Below is a small trained network, with its code and all its weights. Each question gives an input and a target symbol and asks what happens when units are switched off, that is, made to give their printed mean instead of their output.

import numpy as np


def w(rows, s, z=0):
    codes = np.array(rows[::2]) - 128.0
    scale = np.full(codes.shape[1], s)
    scale[-1] = z or s
    return codes * scale


def norm(h):
    return h / np.sqrt((h * h).mean(-1, keepdims=True) + 1e-5)


def f(y):
    return y / 2 * (1 + np.tanh(0.7978845608 * (y + 0.044715 * y**3)))


def softmax(a):
    e = np.exp(a - a.max(-1, keepdims=True))
    return e / e.sum(-1, keepdims=True)


def log_softmax(a):
    a = a - a.max(-1, keepdims=True)
    return a - np.log(np.exp(a).sum(-1, keepdims=True))


def net(x, mask):
    ids = ['ΠΨαβγσ'.index(c) for c in x.split()]
    T = len(ids)
    res = E[ids] + P[:T]
    u = 0
    for l in range(3):
        r = norm(res)
        for j in range(2):
            rows = slice(3 * j, 3 * j + 3)
            q, k, v = (r @ M[l][rows].T for M in (Q, K, V))
            z = softmax(np.where(np.tri(T) > 0, q @ k.T / 3**0.5, -1e9)) @ v
            o = O[l][rows]
            res = res + np.where(mask[u + j], z, o[:, -1]) @ o[:, :-1]
        u += 2
        y = f(norm(res) @ A[l][:, :-1].T + A[l][:, -1])
        res = res + np.where(mask[u : u + 4], y, B[l][:, -1]) @ B[l][:, :-1]
        u += 4
    return log_softmax(norm(res)[-1] @ U[:, :-1].T + U[:, -1])


Q, K, V, O, A, B = {}, {}, {}, {}, {}, {}
E = w([
[112,6,145,183,99,103,126,129,211],'Π',
[70,59,128,211,128,143,122,146,129],'Ψ',
[200,116,100,250,18,37,132,167,109],'α',
[107,69,99,124,152,77,120,36,209],'β',
[128,189,124,213,135,152,76,133,54],'γ',
[137,97,142,7,60,88,45,211,198],'σ',
],0.015)
P = w([
[72,194,225,191,162,57,99,146,139],'0',
[102,96,155,142,127,105,112,157,42],'1',
[89,102,119,125,133,111,144,142,19],'2',
[119,73,87,130,120,112,136,120,44],'3',
[109,70,79,104,135,106,151,119,69],'4',
[126,58,57,128,112,99,135,111,89],'5',
[72,100,64,128,139,122,140,162,84],'6',
[89,80,57,104,139,121,136,153,125],'7',
[96,110,30,123,141,153,115,163,109],'8',
[58,148,48,111,149,147,134,217,126],'9',
[121,140,2,111,129,192,131,241,118],'10',
[119,158,20,92,130,176,158,237,174],'11',
[125,153,52,90,120,166,161,239,194],'12',
[113,158,90,115,114,116,130,145,246],'13',
],0.0085)
Q[0] = w([
[85,101,145,162,234,170,157,132,134],'0.h1',
[113,202,191,142,106,127,1,104,112],'0.h1',
[124,190,128,116,197,139,165,161,158],'0.h1',
[102,85,126,26,154,88,176,101,208],'0.h2',
[140,71,29,161,90,77,71,178,90],'0.h2',
[89,192,179,152,85,105,157,98,178],'0.h2',
],0.0068)
K[0] = w([
[94,113,79,110,105,173,193,61,78],'0.h1',
[132,136,155,139,91,104,123,90,110],'0.h1',
[101,120,206,93,181,154,64,172,171],'0.h1',
[113,101,161,125,121,61,31,99,147],'0.h2',
[144,209,15,130,66,227,107,159,154],'0.h2',
[2,64,153,64,170,11,189,92,233],'0.h2',
],0.0063)
V[0] = w([
[203,147,120,162,84,117,193,100,76],'0.h1',
[254,90,20,40,156,151,250,216,96],'0.h1',
[205,128,115,99,50,132,103,145,101],'0.h1',
[135,156,123,157,123,175,136,163,141],'0.h2',
[170,132,142,133,183,65,102,211,80],'0.h2',
[98,120,236,135,100,118,127,69,113],'0.h2',
],0.0073)
O[0] = w([
[45,98,86,110,88,75,107,229,41,124],'0.h1',
[81,255,82,155,102,134,90,160,125,2],'0.h1',
[61,191,96,137,157,140,206,118,121,152],'0.h1',
[83,166,192,146,132,40,30,92,107,126],'0.h2',
[115,35,167,161,111,79,159,56,125,245],'0.h2',
[232,140,103,153,48,206,191,113,104,83],'0.h2',
],0.0072,0.0047)
A[0] = w([
[10,187,148,142,125,174,75,94,65,83],'0.n1',
[53,113,43,81,86,160,195,187,216,255],'0.n2',
[81,134,98,72,136,23,173,104,208,140],'0.n3',
[253,104,70,207,49,111,169,149,139,187],'0.n4',
],0.0054,0.00087)
B[0] = w([
[165,73,97,174,162,110,70,88,132,128],'0.n1',
[123,48,70,163,54,141,142,94,129,253],'0.n2',
[168,120,47,159,169,141,34,179,2,242],'0.n3',
[54,192,157,49,249,201,181,178,149,248],'0.n4',
],0.0088,0.0041)
Q[1] = w([
[79,62,203,89,198,85,172,243,151],'1.h1',
[132,144,111,45,147,234,189,50,99],'1.h1',
[64,141,39,100,115,57,75,126,121],'1.h1',
[110,194,99,124,162,109,103,119,141],'1.h2',
[127,120,254,181,244,195,139,132,176],'1.h2',
[148,188,236,94,134,159,78,138,156],'1.h2',
],0.0068)
K[1] = w([
[163,138,20,131,189,195,120,121,132],'1.h1',
[163,92,254,107,151,127,201,93,49],'1.h1',
[139,175,126,106,133,87,99,193,120],'1.h1',
[127,209,160,38,78,203,168,151,196],'1.h2',
[155,75,113,42,19,201,76,27,126],'1.h2',
[129,78,136,56,59,152,222,77,121],'1.h2',
],0.0071)
V[1] = w([
[86,78,162,179,78,159,110,142,164],'1.h1',
[53,137,3,137,125,116,171,112,119],'1.h1',
[236,14,104,50,126,16,47,153,66],'1.h1',
[186,22,123,73,135,143,76,154,128],'1.h2',
[199,157,149,56,171,148,73,125,98],'1.h2',
[123,99,154,147,252,71,58,96,127],'1.h2',
],0.0062)
O[1] = w([
[60,137,162,144,146,112,69,149,243,166],'1.h1',
[47,184,116,90,202,117,72,100,77,153],'1.h1',
[191,98,106,126,200,192,144,184,115,254],'1.h1',
[86,171,65,128,73,146,126,4,117,146],'1.h2',
[254,76,96,113,121,34,129,171,54,56],'1.h2',
[188,173,103,166,95,86,52,135,173,166],'1.h2',
],0.0086,0.0099)
A[1] = w([
[105,138,182,223,112,90,133,111,200,64],'1.n1',
[158,124,76,99,229,224,77,168,217,81],'1.n2',
[238,203,255,147,50,33,107,27,201,1],'1.n3',
[77,140,27,206,171,114,167,20,88,103],'1.n4',
],0.0062,0.002)
B[1] = w([
[175,143,102,141,84,115,158,156,154,142],'1.n1',
[116,166,112,147,132,140,172,102,104,254],'1.n2',
[161,77,248,106,157,82,83,125,106,136],'1.n3',
[143,97,165,194,111,147,139,151,147,187],'1.n4',
],0.013,0.0081)
Q[2] = w([
[181,104,133,187,178,149,159,133,183],'2.h1',
[104,183,147,7,106,100,57,103,142],'2.h1',
[82,153,135,50,102,104,158,119,118],'2.h1',
[99,118,83,123,156,165,135,128,125],'2.h2',
[126,91,78,161,178,146,142,180,101],'2.h2',
[91,125,79,152,136,157,85,142,92],'2.h2',
],0.012)
K[2] = w([
[70,230,128,167,173,55,246,207,107],'2.h1',
[243,98,218,82,101,133,49,54,218],'2.h1',
[207,41,164,130,142,120,150,41,129],'2.h1',
[109,162,101,135,140,163,129,168,144],'2.h2',
[111,180,115,88,151,116,54,110,163],'2.h2',
[72,183,96,119,92,169,94,138,195],'2.h2',
],0.011)
V[2] = w([
[182,194,46,128,60,172,120,182,162],'2.h1',
[149,207,136,174,72,83,255,182,130],'2.h1',
[126,141,197,142,127,159,202,107,142],'2.h1',
[106,148,105,223,154,137,161,124,177],'2.h2',
[151,149,81,92,43,137,82,165,149],'2.h2',
[127,118,106,223,175,119,145,85,117],'2.h2',
],0.0082)
O[2] = w([
[25,208,131,57,60,104,177,105,79,81],'2.h1',
[125,237,128,51,149,131,2,136,51,253],'2.h1',
[172,108,248,71,92,146,53,172,151,192],'2.h1',
[110,95,105,94,82,91,251,33,165,207],'2.h2',
[57,107,118,102,185,252,13,207,115,91],'2.h2',
[162,162,36,118,142,78,214,114,115,175],'2.h2',
],0.0075,0.0071)
A[2] = w([
[173,37,190,128,134,132,139,217,109,105],'2.n1',
[154,36,119,167,129,149,61,162,253,5],'2.n2',
[118,236,207,47,73,156,247,141,102,73],'2.n3',
[235,187,11,163,136,92,122,131,97,52],'2.n4',
],0.0064,0.0013)
B[2] = w([
[194,196,119,162,178,139,158,10,134,184],'2.n1',
[118,167,91,247,146,89,119,107,40,253],'2.n2',
[127,36,76,173,75,190,153,66,121,168],'2.n3',
[59,149,97,148,98,80,138,100,86,181],'2.n4',
],0.012,0.0045)
U = w([
[159,54,153,155,175,85,121,103,156,122],'Π',
[102,111,109,132,153,160,212,66,70,7],'Ψ',
[57,48,131,126,60,117,141,138,176,195],'α',
[91,131,122,106,150,98,154,159,233,172],'β',
[86,121,163,100,167,167,93,145,131,208],'γ',
[102,130,118,103,115,2,107,130,103,49],'σ',
],0.0074,0.0019)

Each question gives the input, a string of symbols that net reads in full, and the target symbol t.
The units are the heads (3 rows each of Q, K, V and O) and the neurons (one row each of A and B). Each row of codes is followed by its name. A weight is (code - 128) times the scale printed after its matrix; where a second scale follows, it is the last column's (O, A, B and U).
mask holds one flag per unit, layer by layer, with each layer's heads first. A switched-off unit (its flag False) gives its mean, the last column of its rows in O or B, instead of its output. The means were averaged over made-up inputs and are rounded, as every weight is.
A unit's drop is (log p(t) with every unit on - log p(t) with that unit switched off) / (log p(t) with every unit on - log p(t) with every unit switched off).
The circuit of an input: a set's keep is (log p(t) with only the set's units on - log p(t) with every unit switched off) / (log p(t) with every unit on - log p(t) with every unit switched off). Starting from the 12 units with the biggest drops (on a tie, the unit counted first), units are removed one at a time, each time the one whose removal leaves the highest keep (on an exact tie, the one counted first), for as long as the keep stays at least 0.8.
circuit, biggest first: the units of the circuit, biggest drop first
most important unit: the unit with the biggest drop
k most important neurons: the k neurons with the biggest drops, biggest first
top k neurons in layer l: the k neurons of layer l with the biggest drops, biggest first
heads that matter: for each layer, one digit per head in row order, 1 if its drop is at least 0.15 and else 0, layers parted by /
input α α γ, target Π: 3 most important neurons => 0.n4, 1.n2, 1.n4
input Π α σ σ γ γ Ψ α α α α Ψ, target α: heads that matter => 00 / 00 / 01
input Π β Ψ, target Π: top 2 neurons in layer 0 => 0.n3, 0.n2
input γ σ Ψ Ψ α, target α: 3 most important neurons => 2.n3, 0.n3, 0.n4
input α γ Ψ σ Ψ Ψ, target γ: heads that matter => 10 / 10 / 10
input α γ β, target σ: circuit, biggest first => 2.h1, 1.n1, 0.n4
input Π Π α Π σ Π Π σ Ψ, target γ: 2 most important neurons => 0.n2, 1.n4
input Π α Π Π, target α: most important unit => 1.h1
input σ α β, target γ: heads that matter => 00 / 10 / 10
input Π α Π β γ σ Π α α α, target β: circuit, biggest first => 2.n2, 0.n4
input Π α σ α Ψ α Ψ Π α, target β: circuit, biggest first => 0.n4, 2.n2, 0.n3
input σ α β Ψ γ β, target σ: 3 most important neurons => 0.n2, 0.n3, 2.n4
input σ γ σ, target Ψ: circuit, biggest first => 1.h1, 2.n1
input Ψ Π α β α Ψ σ, target Π: circuit, biggest first => 2.h1
input α σ Ψ γ Ψ, target σ: top 2 neurons in layer 2 => 2.n3, 2.n1
input β α σ β σ γ, target γ: 2 most important neurons => 1.n4, 0.n2
input α Π σ Π, target γ: 2 most important neurons => 1.n1, 0.n2
input β Π α Ψ σ σ γ Ψ γ σ σ Π Π, target γ: heads that matter => 10 / 10 / 11
input γ α Ψ γ Π γ α Ψ σ α, target γ: heads that matter => 10 / 00 / 01
input σ Ψ γ β β σ α β Ψ Ψ γ, target σ: most important unit => 0.h2
input β Π Π σ β α γ α α γ, target σ: top 2 neurons in layer 0 => 0.n4, 0.n2
input Π σ σ α Ψ Π Ψ α Ψ α α, target α: heads that matter => 00 / 10 / 11
input Ψ α σ β σ γ, target γ: heads that matter => 10 / 10 / 11
input Π α Π, target α: 2 most important neurons => 0.n3, 1.n1
input α σ β σ σ α α σ Ψ Π σ β, target γ: heads that matter => 00 / 00 / 01
input β Π γ, target Π: 2 most important neurons => 0.n3, 1.n3
